Below is a small trained network, with its code and all its weights. Each question gives an input and a class and asks what happens when units are switched off, that is, made to give their printed mean instead of their output.

import numpy as np


def w(rows, s, z=0):
    codes = np.array(rows[::2]) - 128.0
    scale = np.full(codes.shape[1], s)
    scale[-1] = z or s
    return codes * scale


def norm(h):
    return h / np.sqrt((h * h).mean(-1, keepdims=True) + 1e-5)


def f(y):
    return np.maximum(y, 0)


def log_softmax(a):
    a = a - a.max(-1, keepdims=True)
    return a - np.log(np.exp(a).sum(-1, keepdims=True))


def net(x, mask):
    res = np.array(x, float).reshape(1, 3) / 4 @ E
    u = 0
    for l in range(2):
        y = f(norm(res) @ A[l][:, :-1].T + A[l][:, -1])
        res = res + np.where(mask[u : u + 10], y, B[l][:, -1]) @ B[l][:, :-1]
        u += 10
    return log_softmax(norm(res)[-1] @ U[:, :-1].T + U[:, -1])


A, B = {}, {}
E = w([
[88,246,161,115,108,130,163],'x0',
[96,60,162,184,117,94,198],'x1',
[147,159,76,122,64,75,137],'x2',
],0.011)
A[0] = w([
[128,91,119,54,108,98,132,78],'0.n1',
[145,42,136,123,99,117,153,121],'0.n2',
[192,104,73,166,144,182,77,100],'0.n3',
[136,128,144,116,125,207,158,159],'0.n4',
[55,130,167,250,127,60,159,49],'0.n5',
[130,71,153,142,110,82,212,97],'0.n6',
[206,82,82,109,145,140,108,135],'0.n7',
[70,91,167,174,160,181,163,134],'0.n8',
[148,116,118,113,187,111,119,6],'0.n9',
[141,129,84,155,68,146,133,3],'0.n10',
],0.012,0.0049)
B[0] = w([
[173,115,122,109,112,93,72,153],'0.n1',
[125,89,120,197,58,143,32,239],'0.n2',
[97,130,99,100,131,125,184,210],'0.n3',
[139,126,176,201,173,128,112,177],'0.n4',
[201,106,140,25,151,120,200,251],'0.n5',
[198,90,121,107,127,146,19,254],'0.n6',
[180,117,188,32,145,66,200,229],'0.n7',
[2,163,118,175,115,81,153,236],'0.n8',
[111,72,211,178,183,194,201,137],'0.n9',
[165,85,198,167,203,145,148,146],'0.n10',
],0.0093,0.0075)
A[1] = w([
[137,28,158,110,186,132,151,151],'1.n1',
[56,135,186,98,136,212,165,130],'1.n2',
[205,157,123,99,96,171,180,41],'1.n3',
[75,137,112,83,255,160,158,104],'1.n4',
[123,109,210,93,135,196,89,183],'1.n5',
[72,69,136,33,172,108,172,123],'1.n6',
[85,55,124,195,145,211,89,47],'1.n7',
[124,210,116,180,131,118,83,125],'1.n8',
[118,239,177,181,189,165,87,183],'1.n9',
[95,116,141,105,72,58,119,254],'1.n10',
],0.0096,0.004)
B[1] = w([
[70,224,113,188,118,144,133,254],'1.n1',
[211,111,154,125,193,95,143,188],'1.n2',
[143,99,97,83,111,101,135,170],'1.n3',
[154,98,225,199,138,169,179,191],'1.n4',
[122,92,165,207,248,124,134,193],'1.n5',
[168,186,168,148,124,128,183,223],'1.n6',
[53,75,109,107,49,34,136,166],'1.n7',
[100,131,68,140,100,188,72,177],'1.n8',
[117,107,95,120,137,173,61,226],'1.n9',
[93,146,101,75,131,156,147,244],'1.n10',
],0.012,0.0078)
U = w([
[162,178,211,203,203,139,221,166],'0',
[234,156,116,20,78,56,185,188],'1',
[121,134,148,174,243,241,4,3],'2',
[131,209,33,74,85,203,45,91],'3',
[58,57,140,188,79,44,121,74],'4',
[215,61,73,140,60,76,54,175],'5',
],0.011,0.0033)

Each question gives the input, the list of numbers given to net, and the class t.
The units are the neurons (one row each of A and B). Each row of codes is followed by its name. A weight is (code - 128) times the scale printed after its matrix; where a second scale follows, it is the last column's (A, B and U).
mask holds one flag per neuron, layer by layer. A switched-off neuron (its flag False) gives its mean, the last column of its row in B, instead of its output. The means were averaged over made-up inputs and are rounded, as every weight is.
A unit's drop is (log p(t) with every unit on - log p(t) with that unit switched off) / (log p(t) with every unit on - log p(t) with every unit switched off).
The circuit of an input: a set's keep is (log p(t) with only the set's units on - log p(t) with every unit switched off) / (log p(t) with every unit on - log p(t) with every unit switched off). Starting from the 12 units with the biggest drops (on a tie, the unit counted first), units are removed one at a time, each time the one whose removal leaves the highest keep (on an exact tie, the one counted first), for as long as the keep stays at least 0.8.
circuit, biggest first: the units of the circuit, biggest drop first
top k neurons: the k neurons with the biggest drops, biggest first
top k neurons in layer l: the k neurons of layer l with the biggest drops, biggest first
drop of u: that unit's drop, to one decimal
input [0,-6,-3], class 0: top 4 neurons -> [0.n2 0.n6 0.n3 1.n4]
input [-7,2,-8], class 4: circuit, biggest first -> [1.n7]
input [7,-1,-4], class 2: top 2 neurons -> [1.n9 0.n5]
input [-2,0,-4], class 0: top 2 neurons -> [0.n7 0.n6]
input [4,0,5], class 3: circuit, biggest first -> [0.n7 1.n8]
input [-6,8,2], class 5: top 3 neurons -> [0.n6 0.n2 0.n5]
input [0,6,0], class 4: top 4 neurons in layer 0 -> [0.n2 0.n8 0.n7 0.n6]
input [-5,0,4], class 1: top 3 neurons -> [0.n7 0.n3 1.n9]
input [-6,0,-2], class 0: top 3 neurons -> [0.n7 1.n6 0.n3]
input [0,6,-1], class 4: top 4 neurons in layer 0 -> [0.n2 0.n7 0.n8 0.n6]
input [-6,2,-4], class 4: top 3 neurons -> [0.n2 1.n7 0.n5]
input [4,-1,1], class 3: top 2 neurons in layer 0 -> [0.n5 0.n6]
input [-3,1,-8], class 4: top 2 neurons -> [1.n7 0.n5]
input [2,5,4], class 1: circuit, biggest first -> [0.n5]
input [3,-2,7], class 3: top 3 neurons -> [0.n5 0.n7 1.n8]
input [7,2,5], class 1: top 2 neurons in layer 0 -> [0.n2 0.n8]
input [0,4,-8], class 4: top 3 neurons -> [1.n7 0.n7 0.n8]
input [-3,1,0], class 4: top 2 neurons -> [0.n2 0.n5]
input [-8,2,-1], class 4: top 2 neurons -> [0.n2 1.n1]
input [1,4,3], class 1: top neuron -> [0.n5]
input [-7,7,-8], class 4: top 2 neurons -> [1.n7 0.n2]
input [0,-5,-3], class 0: top 2 neurons -> [0.n2 0.n6]
input [-7,7,-7], class 4: top 2 neurons in layer 0 -> [0.n2 0.n8]
input [-3,7,-6], class 4: drop of 1.n7 -> 0.2
input [-3,6,3], class 5: drop of 0.n6 -> 0.3
input [-7,3,-6], class 4: drop of 0.n2 -> 0.2
input [8,-3,-4], class 2: drop of 1.n9 -> 0.3
input [-3,-6,0], class 0: top neuron in layer 1 -> [1.n4]
